Here is a tiny trained network, its code and every weight. The questions are about switching its units off for an input and a target symbol, where a switched-off unit gives its printed mean instead of its output.

import numpy as np


def w(rows, s, z=0):
    codes = np.array(rows[::2]) - 128.0
    scale = np.full(codes.shape[1], s)
    scale[-1] = z or s
    return codes * scale


def norm(h):
    return h / np.sqrt((h * h).mean(-1, keepdims=True) + 1e-5)


def f(y):
    return y / 2 * (1 + np.tanh(0.7978845608 * (y + 0.044715 * y**3)))


def softmax(a):
    e = np.exp(a - a.max(-1, keepdims=True))
    return e / e.sum(-1, keepdims=True)


def log_softmax(a):
    a = a - a.max(-1, keepdims=True)
    return a - np.log(np.exp(a).sum(-1, keepdims=True))


def net(x, mask):
    ids = ['ΔΦεζψω'.index(c) for c in x.split()]
    T = len(ids)
    res = E[ids] + P[:T]
    u = 0
    for l in range(2):
        q, k, v = (norm(res) @ M[l].T for M in (Q, K, V))
        z = softmax(np.where(np.tri(T) > 0, q @ k.T / 2**0.5, -1e9)) @ v
        res = res + np.where(mask[u], z, O[l][:, -1]) @ O[l][:, :-1]
        u += 1
        y = f(norm(res) @ A[l][:, :-1].T + A[l][:, -1])
        res = res + np.where(mask[u : u + 8], y, B[l][:, -1]) @ B[l][:, :-1]
        u += 8
    return log_softmax(norm(res)[-1] @ U[:, :-1].T + U[:, -1])


Q, K, V, O, A, B = {}, {}, {}, {}, {}, {}
E = w([
[111,100,186,118],'Δ',
[116,100,180,109],'Φ',
[54,101,4,167],'ε',
[135,95,186,110],'ζ',
[139,89,174,85],'ψ',
[25,135,132,82],'ω',
],0.024)
P = w([
[180,207,142,117],'0',
[55,78,169,80],'1',
[168,146,90,169],'2',
[198,207,205,105],'3',
[32,58,159,75],'4',
[148,125,82,170],'5',
[206,168,196,118],'6',
[24,36,127,86],'7',
[171,130,74,186],'8',
[202,213,207,103],'9',
[2,20,105,88],'10',
[130,106,53,191],'11',
[218,118,192,114],'12',
],0.015)
Q[0] = w([
[174,253,157,123],'L0H0',
[162,203,5,154],'L0H0',
],0.036)
K[0] = w([
[243,166,112,200],'L0H0',
[157,252,162,110],'L0H0',
],0.04)
V[0] = w([
[151,85,58,7],'L0H0',
[22,157,184,195],'L0H0',
],0.016)
O[0] = w([
[236,131,139,50,207],'L0H0',
[26,254,156,173,253],'L0H0',
],0.01,0.0055)
A[0] = w([
[159,178,154,227,1],'L0N0',
[188,132,198,146,88],'L0N1',
[91,131,102,160,141],'L0N2',
[130,211,128,5,162],'L0N3',
[94,112,193,173,154],'L0N4',
[168,180,93,235,171],'L0N5',
[182,23,158,199,66],'L0N6',
[140,118,159,193,80],'L0N7',
],0.02,0.007)
B[0] = w([
[113,184,176,235,152],'L0N0',
[75,197,231,93,218],'L0N1',
[184,111,64,123,168],'L0N2',
[146,84,206,200,254],'L0N3',
[122,172,254,114,244],'L0N4',
[243,88,42,188,172],'L0N5',
[216,101,148,243,162],'L0N6',
[133,168,136,146,136],'L0N7',
],0.024,0.01)
Q[1] = w([
[144,136,129,174],'L1H0',
[252,240,131,208],'L1H0',
],0.03)
K[1] = w([
[107,111,152,150],'L1H0',
[86,87,192,253],'L1H0',
],0.03)
V[1] = w([
[117,103,216,185],'L1H0',
[252,253,232,23],'L1H0',
],0.017)
O[1] = w([
[210,207,165,210,251],'L1H0',
[254,251,2,114,180],'L1H0',
],0.012,0.017)
A[1] = w([
[31,198,112,188,169],'L1N0',
[150,90,105,84,90],'L1N1',
[98,27,199,65,187],'L1N2',
[191,102,179,1,183],'L1N3',
[91,103,112,225,137],'L1N4',
[159,113,101,85,121],'L1N5',
[126,148,63,142,4],'L1N6',
[130,168,120,92,195],'L1N7',
],0.041,0.0038)
B[1] = w([
[118,93,31,147,189],'L1N0',
[111,89,118,33,132],'L1N1',
[97,107,215,254,250],'L1N2',
[83,34,39,68,187],'L1N3',
[76,112,212,130,180],'L1N4',
[103,127,134,59,135],'L1N5',
[100,179,174,169,149],'L1N6',
[83,139,172,126,153],'L1N7',
],0.057,0.015)
U = w([
[10,188,94,114,116],'Δ',
[220,162,242,102,81],'Φ',
[57,2,196,236,63],'ε',
[80,98,189,24,186],'ζ',
[202,34,74,138,252],'ψ',
[124,142,26,241,65],'ω',
],0.008,0.0023)

Each question gives the input, a string of symbols that net reads in full, and the target symbol t.
The units are the heads (2 rows each of Q, K, V and O) and the neurons (one row each of A and B). Each row of codes is followed by its name. A weight is (code - 128) times the scale printed after its matrix; where a second scale follows, it is the last column's (O, A, B and U).
mask holds one flag per unit, layer by layer, with each layer's heads first. A switched-off unit (its flag False) gives its mean, the last column of its rows in O or B, instead of its output. The means were averaged over made-up inputs and are rounded, as every weight is.
A unit's drop is (log p(t) with every unit on - log p(t) with that unit switched off) / (log p(t) with every unit on - log p(t) with every unit switched off).
The circuit of an input: a set's keep is (log p(t) with only the set's units on - log p(t) with every unit switched off) / (log p(t) with every unit on - log p(t) with every unit switched off). Starting from the 12 units with the biggest drops (on a tie, the unit counted first), units are removed one at a time, each time the one whose removal leaves the highest keep (on an exact tie, the one counted first), for as long as the keep stays at least 0.8.
units of the circuit, in order: the units of the circuit, biggest drop first
most important unit: the unit with the biggest drop
top k neurons: the k neurons with the biggest drops, biggest first
k most important neurons of layer l: the k neurons of layer l with the biggest drops, biggest first
input Φ ψ ω ψ ζ Δ ζ ε Φ Δ, target Δ: most important unit : L0H0
input Δ ζ Δ, target ω: units of the circuit, in order : L0N0; L1N0; L1N2
input Δ ω ψ Δ Φ ψ ω, target ψ: top 2 neurons : L1N2; L0N3
input ω ψ ω Δ ω Δ ε ω Δ ψ, target ω: top 4 neurons : L1N0; L1N2; L1N4; L0N3
input ω ω ψ ψ ζ Δ ζ ψ ω ψ Δ ψ ζ, target ψ: units of the circuit, in order : L0H0; L1N2; L1N3
input ζ ψ ζ Δ ζ ψ, target Φ: units of the circuit, in order : L1H0; L1N2; L1N0
input ω Φ Δ ω ζ ω ζ ζ Φ, target ω: top 4 neurons : L1N0; L1N2; L0N6; L0N0
input ψ ψ Φ Δ ψ ζ Δ, target Φ: units of the circuit, in order : L1N2; L1H0
input Φ ε ε Φ, target ζ: 3 most important neurons of layer 0 : L0N3; L0N1; L0N6
input ψ ψ ζ Φ ζ, target ζ: top 4 neurons : L1N2; L0N6; L0N4; L0N0
input Φ ζ Φ ε ζ ε Δ ω Δ Φ Δ Φ Φ, target Δ: 4 most important neurons of layer 1 : L1N2; L1N0; L1N7; L1N4
input ε ζ ζ, target ω: top 4 neurons : L1N0; L0N0; L1N2; L1N4
input ζ Φ ψ ε ψ ζ ε, target Φ: 4 most important neurons of layer 1 : L1N3; L1N0; L1N6; L1N2
input Δ ζ ε ψ, target ζ: top neuron : L0N1
input ψ Φ ψ Δ, target ψ: top 3 neurons : L1N2; L1N3; L0N6
input Φ Δ Φ ζ, target Δ: 2 most important neurons of layer 0 : L0N4; L0N3
input ψ ψ Φ Δ ω Δ Δ Δ, target Δ: top 4 neurons : L1N2; L0N5; L0N6; L1N7
input ζ Δ ε Φ, target ζ: top 2 neurons : L1N2; L0N1
input Δ ψ ε ω ψ Δ ψ ψ ε Δ, target ζ: top 2 neurons : L1N2; L0N6
input ε ζ Φ ε ε ε Δ ψ Δ, target Φ: most important unit : L0N6
input Φ ζ Φ ω ψ ψ ζ Φ ψ, target Φ: 2 most important neurons of layer 0 : L0N3; L0N1
